In the rows, zero is written as 128.
Here are made-up nodes, facts about them, and rows of numbers that follow some of those facts. Name the node behind each unnamed row.

Some facts about the nodes:
pleflon π c; lemu π a; zuskol π d; klibre π g; pove π g
dorok π b; skebre π a; fastizol π c; bromen π a; flemek π f
dokla π f; konubrek π f; vaskan π e; brabas π c; stovufel π c
nuskan π c; dregas π b; bigrar π a; trezomur π e; skoflik π b
dretes π c; silur π c; nifu π g; stifir π b; zoge π f
flason π a; gelenal π e; bagra π c; grilen π a; falok π b
briston π e; droron π a; lupamis π c; bridrulu π e; guskek π a
bofus π b; bula π e; klonir π b; trisa π d; zudru π e
stozazan π g; livam π c; selan π a; dopu π d; kluke π c
kotu π e; fuster π a; neklo π a; vako π d; moskerum π a
sustel π a; kanasin π e; stuskem π a; legela π a; bruruskom π d
brobol π a; benim π g; stonen π c; grarik π b; gredrik π a
zefur π g; stiske π g; zeli π a; replon π b; grogiski π c
plagram π a; skulum π e; lotu π c; bedim π c; stimi π c
sikom π b; flaflon π b; flopla π c; rostes π e; drekem π c
bredure π d; gezen π a; plebror π c; vaflos π g; loklom π a
trademis π a; saklok π g; buflikon π a; statrom π a; dreskem π a
bogodruk π b; trabran π g; festagi π e; flizu π a; fudel π c
vostanom π c; nevi π c; fuso π c; lodu π a; trelu π a
klirukor π a; lozo π e; kegin π c; ditu π e; tadrezal π a
gatrek π a; pugren π a; biku π f; trudrom π c; fati π a
zezedim π c; tedrasto π d; pogozok π a; netrak π d; foplesku π a
groskotir π a; plizuk π d; suze π a; pofa π a; klegrezun π b
kloven π d; plokli π e; kluplis π a; droze π d; fakle π b
bruri π g; fusor π d; geskas π g; stodruk π d; sabros π d
skistatri π d; skotror π c; klutrom π d; sezudro π e; klosu π d
manetis π b; trazar π a; ridrom π a; zoter π a; resas π a
skogra π e; bebrus π a; genas π g; nuvudru π a; skaple π g
pekan π a; braflodo π d; kirak π d; stofola π f; klibre χ grarik
skebre χ flemek; skebre χ rostes; bromen χ braflodo; brabas χ lozo; brabas χ droze
brabas χ braflodo; stovufel χ zoge; skoflik χ vaskan; skoflik χ kanasin; silur χ fati
silur χ sikom; flason χ trabran; flason χ grarik; flason χ legela; flason χ skotror
grilen χ bruri; grilen χ trabran; droron χ nevi; droron χ festagi; lupamis χ trelu
lupamis χ plokli; lupamis χ suze; bridrulu χ bruri; bridrulu χ stozazan; trisa χ fusor
trisa χ foplesku; zudru χ skaple; zudru χ grarik; zudru χ skistatri; livam χ buflikon
livam χ fati; livam χ bruruskom; selan χ flemek; selan χ nuskan; selan χ skotror
dopu χ bula; dopu χ pogozok; moskerum χ kotu; brobol χ fastizol; brobol χ lodu
brobol χ grogiski; brobol χ konubrek; brobol χ pekan; brobol χ fudel; brobol χ plagram
brobol χ kegin; brobol χ zuskol; benim χ bruri; benim χ stiske; benim χ falok
stonen χ ridrom; stonen χ zezedim; gredrik χ trezomur; gredrik χ zefur; gredrik χ stifir
zeli χ biku; zeli χ pove; zeli χ bigrar; zeli χ braflodo; zeli χ plizuk
skulum χ pleflon; skulum χ replon; skulum χ vostanom; skulum χ flaflon; skulum χ gelenal
lotu χ fuster; lotu χ kotu; bedim χ neklo; bedim χ rostes; flopla χ nuvudru
flopla χ ridrom; flopla χ pekan; drekem χ guskek; gezen χ klegrezun; plebror χ vostanom
vaflos χ foplesku; vaflos χ lemu; vaflos χ grarik; loklom χ fusor; trademis χ zezedim
trademis χ zuskol; statrom χ stimi; statrom χ sustel; statrom χ bredure; statrom χ braflodo
dreskem χ vaskan; dreskem χ bagra; dreskem χ rostes; bogodruk χ replon; flizu χ klosu
flizu χ grogiski; ditu χ droze; ditu χ zuskol; pugren χ kluke; pugren χ bagra
pugren χ gatrek; pugren χ dorok; trudrom χ pogozok; trudrom χ trazar; trudrom χ groskotir
tedrasto χ lodu; tedrasto χ kluke; tedrasto χ klosu; tedrasto χ dorok; netrak χ fuso
netrak χ nuskan; pofa χ vaskan; pofa χ guskek; pofa χ trabran; pofa χ fati
kloven χ bebrus; kluplis χ pove; kluplis χ stuskem; kluplis χ suze; kluplis χ trazar
fakle χ dregas; fakle χ guskek; geskas χ zezedim; stodruk χ bofus; stodruk χ fuso
sabros χ biku; sabros χ sikom; sezudro χ kotu; zoter χ klutrom; resas χ nifu
skogra χ ridrom; skogra χ zezedim; skogra χ bigrar; kirak χ klonir; kirak χ pove
kirak χ klirukor; stofola χ skaple; stofola χ genas; stofola χ plizuk; stofola χ skotror

Some nodes and their rows:
[109 137 123 109 126 115 154 135 109 137 104 139 145 141 152 141 139 136
 129 131 156  96 128 124 115 134 143 129 135 113 127 127 133 124 105 113
 156 113 143 115 140 109 157 130 100 134 109] -> brobol
[111 131 158  90 118 116 160 129 111 137 111 160 141 134 162 147 218 132
 132 112 185  93 108 128 107 157 135 127 122  94  78 130 127 112  50  90
 147 109 143 126 125  94 156 111  97 101 112] -> skebre
[100 136 153  91 127 116 157 127 108 128 111 167 139 128 166 149 232 137
 136 103 156  96 129 126 111 158 135  82 111 100  92 140 133 115  70  88
 151 109 136 122 125 112 158 105  93  97 115] -> bedim
[105 122 128 107 140  92 155 124 113 124 105 141 141 127 149 139 146 138
 128 141 168  97 130 116 114 149 144 129 130 111 140 123 142 133 100 114
 150 108 142 116 149 112 169 135 109 137 114] -> skulum
[167 108 115 114 131 117 150 111 129 159 108 164 135 134 158 133  53 126
 136 119  96 104 134 127 119 159 146 130 149 133 156 138 133 148  86 124
 149 134 158  97 127 139 145 156 113 129 106] -> droze
[119 141 117 102 146  88 146 118 130 153 105 165 132 139 148 135 137 133
 134 114 109 104 164 129 134 165 137  97 141 130 139 142 146 147 106 118
 153 108 121  92 127 149 160 118 109 110 113] -> zefur
[127 123 125 114 123 136 154 126 124 138 113 183 141 148 128 129  70 134
 124 127 113 109 158 115 126 161 126 147 151 127  74 150 155 132 102 124
 160 105 126  89 141 125 165 133 114 106 113] -> dregas
[120 143 114 104 148  83 147 122 131 154 103 161 130 138 145 144 126 139
 136 118 113 102 166 126 137 160 141  95 140 134 138 139 146 150 123 125
 153 101 120  96 134 146 162 122 113 118 114] -> stiske
[120 144 113 104 149  81 146 123 130 156 101 159 130 137 144 146 123 141
 136 119 116 101 169 125 138 158 142  93 143 135 141 137 145 150 128 126
 154  98 120  96 137 144 163 122 115 121 114] -> stozazan
[100 131  90  90 152 128 141 123 115 125 112 138 124 132 102 128  84 157
 122 203  75  96 118 111 121 203 129 165 172 152 185 164 131 140  23 108
 142 102 134  79 130 151 182 109  96 136 106] -> kotu
[111 131 119 105 146 109 151 123 133 148 109 167 137 153 142 138 175 139
 130 113  92 110 156 131 122 141 128  83 121 133 117 144 145 136  88 114
 158 104 137 102 133 122 158 125 106 110 113] -> skotror
[167 102 117 106 138 114 153 118 131 165 105 165 135 138 150 141  77 134
 144 117 101 101 130 120 122 169 143 121 154 133 133 135 130 152  78 121
 150 125 154  98 129 127 144 147 116 131 106] -> klutrom
[130 141 123 111 128 125 157 118 126 147 112 165 136 147 128 135  77 138
 131 125 127 109 156 123 125 155 128 140 148 136  80 148 145 124  98 127
 162 108 132 104 142 122 174 142 114 106 113] -> flaflon
[132 120 123 110 142  98 157 118 130 142 111 158 133 140 132 131 117 129
 117 137 123 110 145 120 122 160 134 141 143 130 136 139 144 158  93 124
 155 108 136  96 130 123 165 132 112 127 112] -> briston
[129  76 127 113 113 148 147 152 124 130 112 214 144 154 136 130  83 125
 105 134  80 106 142  98 127 158 132 166 146 111  94 147 167 169 122 115
 151  87 123  68 135 113 129  99 108 124 112] -> guskek
[137 133 131 104 127 118 157 126 129 157 112 164 131 149 139 143 136 130
 120 124 123 106 134 128 121 151 132 142 139 128 104 145 134 141  80 117
 156 106 138 105 120 113 155 120 106 109 110] -> neklo
[163 102 114 110 135 116 151 113 133 160 107 166 136 140 153 134  72 129
 140 117  95 104 132 125 120 162 144 124 149 134 147 136 134 148  76 121
 149 130 157  95 130 133 144 153 115 131 107] -> plizuk
[159  94 112 106 145 113 152 117 136 165 105 166 140 148 146 130  94 134
 144 115  89 103 133 123 120 166 138 115 150 133 136 132 133 149  64 120
 150 124 156  93 130 125 142 150 116 131 106] -> skistatri
[129 128 126 116 121 134 153 122 123 136 114 180 139 145 132 131  61 133
 123 127 119 109 158 118 124 155 129 148 147 127  82 150 155 127 105 127
 159 103 130  95 145 125 167 139 114 104 114] -> sikom
[134 130 119 110 129 118 154 128 129 156 110 160 132 152 137 141 111 133
 119 131 114 108 139 127 123 142 135 141 140 134 118 143 138 144  96 123
 156 104 140 104 128 117 156 129 108 120 109] -> trelu
[169 108 121 104 137 111 155 119 130 168 105 161 133 136 151 146  85 135
 145 115 114 100 128 121 122 169 145 117 154 135 131 134 126 150  79 121
 150 123 154 103 129 124 146 146 116 130 107] -> klosu

Which node is each row?
No name comes twice in this set of rows, the named rows included.
[107 114 113 112 151  82 153 139 114 128  98 131 141 129 142 158 116 153
 134 151 174  94 136 103 124 135 154 116 131 121 148 111 147 143 154 131
 153  87 139 124 174 102 171 140 120 162 114]  bridrulu
[159 103 113 104 144 108 154 116 134 168 105 159 137 142 149 139  95 137
 148 114 105 100 130 124 120 165 142 110 148 134 134 131 128 144  70 121
 149 122 158 101 133 122 147 152 118 131 107]  fusor
[111 115 111 103 151  85 143 132 134 147 101 179 138 145 142 140 129 142
 136 118 103 101 171 115 139 157 138  89 139 126 126 133 158 157 131 123
 152  88 117  87 145 136 152 116 117 125 115]  trabran
[100 107 106 112 139 106 147 156 114 137  97 147 147 147 144 163 116 156
 136 145 156  91 132 104 125 119 153 118 127 118 120 110 150 135 160 128
 153  76 140 122 178  89 154 133 118 159 113]  grilen
[107 132 126 106 126 114 152 133 111 136 105 144 142 139 154 146 149 140
 130 133 158  96 123 124 114 136 144 128 129 113 122 125 135 120 101 111
 151 105 145 121 145 105 158 129 103 129 111]  flizu
[126  93 112 103 146 106 148 124 121 145  99 149 152 138 164 132 135 142
 158 116 134  91 120 123 110 152 146  96 135 113 143 113 130 121  63 107
 145 125 163 113 152 113 145 155 113 145 108]  trisa
[127 123 115 109 135 115 153 130 133 155 109 162 137 158 133 136 123 134
 120 129 107 108 140 126 123 140 131 136 140 134 114 138 142 144  90 124
 156 101 140  99 133 111 154 129 110 122 109]  legela
[107 130 119 123 110 128 141 117 109 116 112 155 142 133 174 124  85 120
 111 141 131 106 132 139 106 117 150 158 115 113 165 135 150 109 110 115
 146 118 155 117 147 134 155 150 100 124 111]  statrom
[133 132 118 113 125 121 151 122 129 151 111 162 132 150 140 137  97 128
 115 132 109 110 139 130 121 140 136 148 138 133 129 145 142 142  99 125
 154 108 142 102 128 123 156 133 108 118 109]  sustel
[122 140 118 112 134 120 150 121 127 143 111 168 131 144 146 140 128 133
 122 122  86 111 159 131 124 142 134 101 125 139 137 153 145 142 111 121
 158 109 134 100 128 136 159 127 104 110 113]  stimi
[ 99 124 119 107 132 112 150 134 115 132 104 143 146 145 153 138 158 141
 133 133 152  96 125 126 111 129 142 123 124 111 123 123 137 115  91 111
 150 104 148 121 149 102 157 134 104 132 111]  loklom
[ 91 114 117 105 139 106 146 128 120 127 108 154 151 146 157 127 191 138
 134 122 123 101 134 133 110 134 139 101 116 111 142 127 148 118  85 105
 153 104 146 112 147 114 155 135 102 126 112]  stofola

Now the same nodes, written a new way:
Some nodes and their rows:
[127  83 139 145  73 105 140 137 104 144 112 147 124 104 149 137 124 127
 122 127  87 172 138 143 167 152 107  90 130  85 146  86 105 111] -> nifu
[147 106 104 132  81 101 111 156  96 143 107 166 114  87 131 146 107 140
 133 136 113 167 127 167 182 147 106  81 134  91 142  90 113 135] -> sustel
[140 108 107 126 108  94 102 132  71 137  95 168 125  79 134 157 136 179
 134 127 135 167 150  99 176 155 123  81 132  73 129  94 147 162] -> brabas
[159 100  98 132  75 101 123 151 107 153 107 174 122  73 132 148 109 153
 120 130 133 165 150 148 172 149 125  83 133  94 138 107 102 138] -> lozo
[130  82 123 115  57 107 144 131 111 148 114 161 126  94 153 136 128 142
 107 121  94 173 140 142 140 152 111  91 131  82 140 100  91 101] -> festagi
[118  81 131 126  83 104 129 135  95 137  98 148 126 103 149 141 135 141
 115 126 102 169 153 123 154 154 102  89 130  74 141  82 116 120] -> dretes
[163  98 110 155 128 110 124 164 119 143 101 152 106  89 131 139 100 155
 128 132 154 157 142 148 192 146  90  83 137 107 152  73 139 132] -> plizuk
[154 118  98  96 137 103  97 130  69 128  99 168 122  67 137 156 143 187
 130 133 137 165 137 130 188 158 113  75 131  72 124  94 170 150] -> zeli
[146  93 122 114 150 108 127 185 117 149 116 165 114  93 133 140 123 135
 139 141 152 179 166 117 180 146  87  79 134  88 151  92 103 122] -> sikom
[158  82 128 109 111 116 149 146 125 132  87 138 120 103 147 130 109 143
 107 122 126 162 156 125 141 154  87  91 134  84 140  68 132 114] -> bofus
[170  98 121 127 134 120 117 153 108 133  86 152 118  92 146 128 105 170
 121 149 148 175 111 123 147 149  75  83 137  90 149  67 103 105] -> legela
[165 111 128 105 173 121 100 123  81 119  75 153 125  84 154 133 139 222
 124 140 148 172 120  83 145 160  83  80 136  67 135  72 143 121] -> flason
[141  92 156 131 124  82 143 135  89 131  74 146 136  85 144 146 147 159
 126 143 143 183 224  81 159 171 132  94 129  64  97  89 147 152] -> tedrasto
[113  76 135 128  66 104 135 143  99 140 107 149 123 108 146 139 129 130
 116 125  85 175 139 133 149 150 102  90 132  84 145  79  98 111] -> nevi
[122  93 131 110  79 104 125 136  91 135  96 153 124  99 149 138 130 134
 119 130  86 175 145 143 150 153 102  88 130  75 136  84 110 112] -> tadrezal
[154  78 141 158  51  80 150 163 109 146  85 153 132  89 130 146 102 110
 115 147 139 184 193 127 153 154 123  96 132  91 118  83  93 146] -> grogiski
[165  71 125 132  94 115 138 147 125 129  82 134 122 102 147 132 107 140
  96 142 144 162 145 152 138 150  86  91 136  90 145  62 129 109] -> fuso
[132  92 122 101  77 108 138 132 107 144 112 159 126  89 156 138 137 159
 111 121  99 169 147 122 145 154 119  90 132  73 137 105 104 113] -> briston
[116  68 132 121  37 103 154 131 111 154 122 155 124  99 154 133 109 139
 106 114  84 184 130 136 135 146 104  91 131  97 150 100  72  96] -> kotu
[127  75  98  89  77 102 136 157 111 137 118 147 107  86 137 149 112 102
 106 142 105 173 140 227 177 140  90  77 131  95 144  86 155 109] -> suze
[117  86 131 121  67 106 132 141  98 139 104 152 118 103 146 137 122 122
 115 129  75 175 139 147 146 150  96  90 130  80 139  84  93 104] -> bebrus

Name these rows:
No name comes twice in this set of rows, the named rows included.
[179  80 133 146 118 114 140 154 127 131  80 133 121  90 149 130 119 142
  95 165 163 174 147 134 165 155  92  89 137  94 142  65 122 104]  flemek
[ 89  75 145 104  78  97 132 110  72 133 106 148 129 105 156 141 150 166
 120 108  71 185 131  82 137 156 106  89 127  69 134  89 114 119]  lotu
[133  80 102  96 108 103 140 161 115 139 115 157 109  91 133 151 115 128
 121 120 121 161 160 175 181 146  91  78 132  89 149  86 150 131]  klonir
[158 111 108 125  83  89 122 127  85 146  93 176 135  61 137 155 131 184
 128 127 134 171 167 119 160 163 141  87 131  75 114 112 122 159]  ditu
[151  84 147 103 147 105 134 141 105 124  79 138 135  90 155 137 158 163
 112 158 155 179 190 108 146 162 112  86 133  58 125  78 145 120]  bedim
[153  71 146 147  76  88 155 164 116 141  84 146 133  96 140 140 111 104
 108 161 144 190 201 141 148 158 120  95 133  84 121  78 100 129]  kluke
[174  84 125 138 131 124 134 160 126 138  85 145 114 103 138 124  81 168
 118 126 150 163 112 116 146 148  64  88 138 103 158  59  97 113]  grarik
[140 126 112 108  74 130 100 126 104 141  90 166 136  95 161 137 188 144
 116 118  53 118 197 108 155 160 151  98 129  26 126 109 134 127]  skulum
[139 103 138 137 136 115 117 112  90 128  81 144 118 102 151 132 125 213
 122 108 117 159 126  75 151 160  86  91 134  81 136  73 142 124]  trisa
[106  89 142 123 104 100 131 129  88 138  98 147 120 104 152 138 149 156
 128 114  85 166 170 105 166 158 104  93 129  71 131  87 132 124]  kloven
[158 112 103 118  98  92 118 124  83 144  98 178 133  61 138 155 134 194
 127 122 135 168 164 103 165 162 137  84 131  75 120 114 138 156]  skogra
[147  99 151  98 127  91 137 132  84 123  70 149 141  82 151 145 149 153
 113 159 138 197 208 111 140 172 125  89 130  55  97  92 140 137]  pugren

The same nodes again, as new rows of numbers:
Some nodes and their rows:
[113 114 168  87 152  66 136 129 144 136 169 121 140 154 110 162 138 134
 202 133 134  89  55 101 133  90 122  87 158 108 129  65 125  91 158 125
 137 200] -> flaflon
[154 126 154 129 130 128 116 126 154 136 158 114 133 128 128 123 127 129
 151 110 121 113 130 129 145 111 130 124 119  95 106  92 148 105 136 146
 128 155] -> klutrom
[110 122 127 137 152 114 142 151 156 117 111  87 126 130 149 148 133 111
 111 142 144 149 121 126 118 140 122 141 146 122 127 125 151 135 161 102
 124 143] -> zoter
[108 137 115 165 124 119 138 140 182  93 123  99 150 137 158 140 141 101
 124 163 127 146 132 116 124 151 108 169 170 136 126 133 163 144 137 118
 116 130] -> loklom
[155 136 144 144 103 135 117 114 193 112 166 126 151 140 117 124 153 119
 173 135 110 104 149 128 168 116 112 164 140 118 100 106 154 105 101 162
 117 143] -> fusor
[156 106 118 113  99 138 124 106 101 104 121 141 165 123  81 177 124 123
 145 143 139 102 124 123 188 115 141 172 133 144 125 132  98 116  88 170
 151 116] -> fuso
[159  94 142  92 111 143 122 133  89 152 159 116 177 117 103  78 129 141
 144 113 135 104 151 157 126 146 159 104 111  63 144 120 177 128 118 174
 146 133] -> klosu
[162  91 121 137 126 143 123 128  51 112 114 118 168 118 131 104  97 140
 118 112 145  90 153 186 136 145 131 100  99  95 189 130 136 149 107 189
 134 150] -> kegin
[107 107 104 151 140 116 151 167  87 121  77 108 141 138 173  78  97 102
  84 172 124 178 120 160  48 182 105  98 159  64 204 164 188 180 141 112
 109 138] -> brobol
[143 128 109 177 114 119 117 126  85 104  79 126 107 127 160 114  84 126
  97 146 120 137 125 172 105 126 108 109 110 103 193 151 118 148 114 148
 114 148] -> stonen
[ 82 148 141  84 116 136 108 126 144 158 169 127 140 123 117 111 176 138
 132  88 110 132 136 107 107 130 137  96 110 123  95 102 120  76 127 107
 127 144] -> dregas
[146 119 106 151  95 128 121 110  90 125 124 144  92 118 129 167 101 154
 135 112 144 103 126 172 149  76 115 126  95 158 155 136  82 121 114 149
 119 137] -> stimi
[141 129  99 165  97 113 117 114  96 120  70 145  74 126 159 134  81 128
  98 153 117 147  97 170 107  94  97 114 106 133 182 158  89 145 121 125
 111 141] -> brabas
[176 121 117 142 120 149 125 115 134 156 147 158  57 121 113 130  85 175
 167  95 134  91 155 165 162  79 154 128  90 173  81 144  89 159 127 129
 128  86] -> pove
[157 181 130 142 146 145  85 115 139 108 135 132 140 113 138  99 155 125
 103  88 130 106 146 106 167 148 110 122 122 168  97  93 118 122 118 122
 132 134] -> stozazan
[122 132 110 150 104 130 154 138 178  90 154 107 167 142 140 155 158 124
 151 150 133 115 151 125 148 139 115 181 176 155 116 122 149 124 101 141
 111 114] -> lemu
[123 112 113  90 119 129 110 114 100 125  47 149 145 112  92 140 117  98
  83 169 123 175  99 111 134 159 140 160 117 109 143 155  96 123 115 116
 158 102] -> bedim
[116 110  95 161 116 101 156 153 100 119 118 104 121 135 167 105 107 134
 116 147 127 151 131 165  67 135 100  95 148 101 193 155 163 166 145 117
  99 136] -> trademis
[109 100 123 130 150 153 151 154 174 160 145  88  99 121 134 150  96 134
 154 100 149 110 160 136 133 115 178 170 112 139  70 155 143 137 167 111
 139 100] -> groskotir
[129 165 107 138  92 112 135 112 153 104  92 166 107 139 122 136 108 110
 138 211  88 179 110 108 102 142 101 164 160 167 142 173 109 153  98 106
  87  98] -> stofola
[125 179 125 180 122 127 118 100 150  93  84 201 123 144 142 110 147  94
 129 198  73 167 109  83 132 139 106 147 169 151 139 154 132 159  78 121
 132  89] -> zudru

Rows to name:
No name comes twice in this set of rows, the named rows included.
[145  95 125  64 118 152 122 107  52 133 117 136 182 105  68 148 131 132
  94 112 155 111 132 138 156 153 163 139  89 127 139 133  96 112  98 158
 166 103]  bagra
[138 209 130 156 157 138  77 121 156  95  81 134 113 123 163  78 144  93
  70 126 109 162 124  93 135 169  87 124 130 145 114 108 124 133 131  98
 122 138]  benim
[119  77 124  68 129 138 156 153  88 138 143 104 185 118  96 120 142 130
 108 115 169 134 147 132 113 172 159 133 135 109 133 126 145 136 140 132
 146 111]  gatrek
[ 82 169 110 136 121 129 116 139 166 106 125 105 131 119 167 133 186  96
  71 124 131 188 141 102  92 167 100 149 150 151 120 126 131 119 126  82
 107 126]  grilen
[ 97 132 118 106 120 128 132 144 137 146 171 104 128 117 130 158 172 149
  91  76 167 138 152 124 108 142 127 117 123 164 109 110 113  99 142  99
 124 128]  buflikon
[154 104 127 139  81 116 132 123 116 142 183 145 109 131 122 109 122 166
 162 108 127 104 145 176 111  81 111  86 110 100 146 117 133 126 119 160
 105 142]  droze
[169 104 113 157  99 142 124 119  68 109 156 132 142 126 137 138  98 161
 140  96 147  64 158 193 146 100 116  97 104 133 164 131 102 119  98 196
 115 134]  zezedim
[142 129 189 120 198  72 136 120 104 120 141 164 127 146 107 168 124 134
 171 122 146  91  54  83 160  77 126  82 142 135 140  71 112 110 135 140
 153 167]  gelenal
[139 163 134 162 105 118 104 117 198 105 109 123 136 141 136 105 138  80
 141 178  83 160 116 106 123 123  94 165 163  95 121 122 171 127 109 141
 113 137]  trisa
[102 113  88 103  91 109 161 137 150 125  98 144 148 136 108 150 145 104
 108 204 129 184 104  97 102 167 123 179 186 131 135 164 127 155 108  99
 124  94]  selan
[107  91 147  56 120 143 141 131  83 155 170 122 195 132  97  77 147 141
 158 121 109 113 137 131 110 163 169  92 120  76 121 130 157 115 117 151
 153 130]  dorok
[125  94  90 145  90 118 168 137 117 133 189 129 105 136 138 154 117 174
 146 100 162  90 170 176 104  94 127 118 128 158 136 140 118 137 122 134
  96 121]  bigrar
[107  97 102 147 102 106 156 132 136 137 169 123  91 137 138 170 118 169
 141  95 161 106 139 166 100  94 121 108 138 158 131 134 111 127 143 114
 102 130]  sustel

